Below is a small trained network, with its code and all its weights. Each question gives an input and a class and asks what happens when units are switched off, that is, made to give their printed mean instead of their output.

import numpy as np


def w(rows, s, z=0):
    codes = np.array(rows[::2]) - 128.0
    scale = np.full(codes.shape[1], s)
    scale[-1] = z or s
    return codes * scale


def f(y):
    return y / 2 * (1 + np.tanh(0.7978845608 * (y + 0.044715 * y**3)))


def log_softmax(a):
    a = a - a.max(-1, keepdims=True)
    return a - np.log(np.exp(a).sum(-1, keepdims=True))


def net(x, mask):
    res = np.array(x, float).reshape(1, 4) / 4 @ E
    y = f(res @ A[0][:, :-1].T + A[0][:, -1])
    res = res + np.where(mask, y, B[0][:, -1]) @ B[0][:, :-1]
    return log_softmax(res[-1] @ U[:, :-1].T + U[:, -1])


A, B = {}, {}
E = w([
[123,184,126,75,3,193,120,183,38,76,97],'x0',
[126,219,124,238,159,91,130,48,27,81,111],'x1',
[141,211,122,142,42,108,120,47,241,107,143],'x2',
[128,34,114,245,49,105,126,188,138,120,140],'x3',
],0.0035)
A[0] = w([
[134,157,131,79,21,147,124,152,50,115,123,111],'neuron 0',
[118,55,127,112,211,136,128,182,19,146,121,102],'neuron 1',
[119,54,126,112,212,136,129,183,17,145,122,102],'neuron 2',
[131,193,125,222,153,114,138,89,54,117,122,119],'neuron 3',
[129,128,129,128,128,128,128,128,127,130,128,19],'neuron 4',
[132,144,129,104,71,155,124,143,89,114,115,99],'neuron 5',
[132,64,127,33,107,138,137,178,206,144,128,106],'neuron 6',
[131,62,127,30,107,137,138,179,207,141,126,108],'neuron 7',
[138,206,136,20,203,141,118,96,119,132,128,105],'neuron 8',
[129,129,129,128,128,128,128,128,127,130,128,2],'neuron 9',
[132,64,127,34,107,138,137,177,205,145,128,106],'neuron 10',
[133,71,127,225,64,121,124,165,134,123,138,105],'neuron 11',
[134,158,132,74,13,142,124,152,43,117,126,114],'neuron 12',
[136,78,131,181,241,109,125,87,213,143,130,114],'neuron 13',
[133,153,131,87,36,154,124,150,62,113,118,107],'neuron 14',
[138,62,132,241,53,124,120,170,135,123,135,110],'neuron 15',
[134,67,128,232,59,121,122,167,134,123,138,106],'neuron 16',
[130,130,129,126,124,133,127,129,124,128,124,51],'neuron 17',
[123,203,124,148,41,121,127,71,245,125,130,105],'neuron 18',
[135,81,131,177,234,104,126,89,207,145,133,112],'neuron 19',
[118,123,120,126,131,131,131,126,134,104,131,247],'neuron 20',
[126,126,128,128,131,129,127,131,124,132,125,101],'neuron 21',
[129,190,126,218,152,114,137,90,57,115,120,116],'neuron 22',
[131,193,125,222,153,114,138,89,54,117,121,119],'neuron 23',
[136,219,132,2,215,137,121,96,116,125,138,110],'neuron 24',
[129,128,129,127,128,128,128,129,128,132,128,40],'neuron 25',
[120,208,125,150,38,121,124,71,248,128,126,107],'neuron 26',
[133,91,131,168,216,95,127,95,191,150,139,105],'neuron 27',
],0.0083,0.0046)
B[0] = w([
[87,198,117,131,135,128,152,187,135,106,132,190],'neuron 0',
[209,81,135,111,149,125,141,149,128,31,145,227],'neuron 1',
[212,80,135,110,150,125,141,149,128,30,146,229],'neuron 2',
[113,146,135,141,96,139,54,75,135,99,147,206],'neuron 3',
[97,126,121,112,129,129,136,116,125,66,132,84],'neuron 4',
[100,164,120,127,133,129,142,153,132,100,130,138],'neuron 5',
[108,152,135,155,101,133,58,64,121,92,144,219],'neuron 6',
[109,153,135,156,100,133,56,63,121,93,144,223],'neuron 7',
[56,68,112,114,131,114,184,77,135,125,100,219],'neuron 8',
[93,126,120,110,129,130,137,115,125,59,132,81],'neuron 9',
[108,152,135,154,101,133,59,65,121,92,143,218],'neuron 10',
[73,92,116,100,141,120,173,79,133,129,103,172],'neuron 11',
[86,204,117,132,135,127,154,192,135,108,133,198],'neuron 12',
[79,208,116,123,119,136,157,199,122,101,127,252],'neuron 13',
[91,188,117,130,134,128,149,176,134,103,131,175],'neuron 14',
[62,85,115,95,143,119,183,69,134,137,97,190],'neuron 15',
[68,89,116,98,142,120,177,75,133,130,101,179],'neuron 16',
[103,130,121,117,130,129,135,121,127,80,131,91],'neuron 17',
[201,68,135,108,162,129,141,158,106,37,141,215],'neuron 18',
[81,203,116,123,120,136,156,193,122,100,127,242],'neuron 19',
[184,132,146,151,121,129,114,150,134,251,125,238],'neuron 20',
[124,127,126,124,128,128,131,125,129,110,129,113],'neuron 21',
[112,145,134,140,98,138,58,77,134,97,146,199],'neuron 22',
[112,146,135,141,96,139,54,75,135,98,147,206],'neuron 23',
[42,55,110,111,130,113,197,66,137,133,92,244],'neuron 24',
[103,127,122,116,129,129,134,118,125,76,131,88],'neuron 25',
[208,65,135,108,163,129,141,159,105,37,142,220],'neuron 26',
[88,189,116,123,122,136,150,178,123,97,126,214],'neuron 27',
],0.02,0.0035)
U = w([
[127,144,147,159,91,144,49,83,128,124,155,110],'0',
[109,190,108,129,131,136,154,205,130,130,128,106],'1',
[208,79,144,112,169,123,138,153,108,94,145,88],'2',
[94,86,108,109,135,104,169,86,146,160,72,101],'3',
[183,126,157,149,127,126,110,160,134,251,122,252],'4',
],0.012,0.0022)

Each question gives the input, the list of numbers given to net, and the class t.
The units are the neurons (one row each of A and B). Each row of codes is followed by its name. A weight is (code - 128) times the scale printed after its matrix; where a second scale follows, it is the last column's (A, B and U).
mask holds one flag per neuron, in row order. A switched-off neuron (its flag False) gives its mean, the last column of its row in B, instead of its output. The means were averaged over made-up inputs and are rounded, as every weight is.
A unit's drop is (log p(t) with every unit on - log p(t) with that unit switched off) / (log p(t) with every unit on - log p(t) with every unit switched off).
The circuit of an input: a set's keep is (log p(t) with only the set's units on - log p(t) with every unit switched off) / (log p(t) with every unit on - log p(t) with every unit switched off). Starting from the 12 units with the biggest drops (on a tie, the unit counted first), units are removed one at a time, each time the one whose removal leaves the highest keep (on an exact tie, the one counted first), for as long as the keep stays at least 0.8.
circuit, biggest first: the units of the circuit, biggest drop first
k most important neurons: the k neurons with the biggest drops, biggest first
drop when u is switched off: that unit's drop, to one decimal
input [-8,1,-7,-4], class 1: circuit, biggest first -> (neuron 13)
input [-6,-6,0,2], class 0: 2 most important neurons -> (neuron 7; neuron 6)
input [-4,-2,6,-7], class 3: 2 most important neurons -> (neuron 24; neuron 8)
input [7,2,8,-1], class 2: 4 most important neurons -> (neuron 26; neuron 18; neuron 13; neuron 19)
input [-1,-2,-3,5], class 3: circuit, biggest first -> (neuron 15; neuron 16)
input [-6,1,7,1], class 2: 2 most important neurons -> (neuron 26; neuron 18)
input [-3,-3,-6,-7], class 3: 3 most important neurons -> (neuron 24; neuron 8; neuron 26)
input [5,3,-8,-2], class 2: 2 most important neurons -> (neuron 2; neuron 1)
input [-1,1,-5,7], class 3: 3 most important neurons -> (neuron 15; neuron 16; neuron 11)
input [-5,-8,-8,7], class 0: 3 most important neurons -> (neuron 7; neuron 6; neuron 10)
input [6,-3,0,7], class 3: 4 most important neurons -> (neuron 15; neuron 16; neuron 11; neuron 13)
input [-3,-5,-4,5], class 0: 2 most important neurons -> (neuron 24; neuron 7)
input [3,5,3,-8], class 3: 2 most important neurons -> (neuron 24; neuron 8)
input [7,-4,6,-8], class 3: circuit, biggest first -> (neuron 24)
input [-5,-5,-1,6], class 3: 2 most important neurons -> (neuron 15; neuron 16)
input [4,5,-6,0], class 2: 3 most important neurons -> (neuron 2; neuron 1; neuron 7)
input [-5,-5,-4,6], class 3: 2 most important neurons -> (neuron 15; neuron 16)
input [-5,-6,-4,1], class 0: drop when neuron 7 is switched off -> 0.2
input [-8,-2,2,1], class 1: drop when neuron 4 is switched off -> 0.0
input [4,-6,5,8], class 3: circuit, biggest first -> (neuron 15)
input [-4,-8,-7,7], class 0: drop when neuron 6 is switched off -> 0.6
input [4,0,7,-2], class 2: drop when neuron 26 is switched off -> 0.1
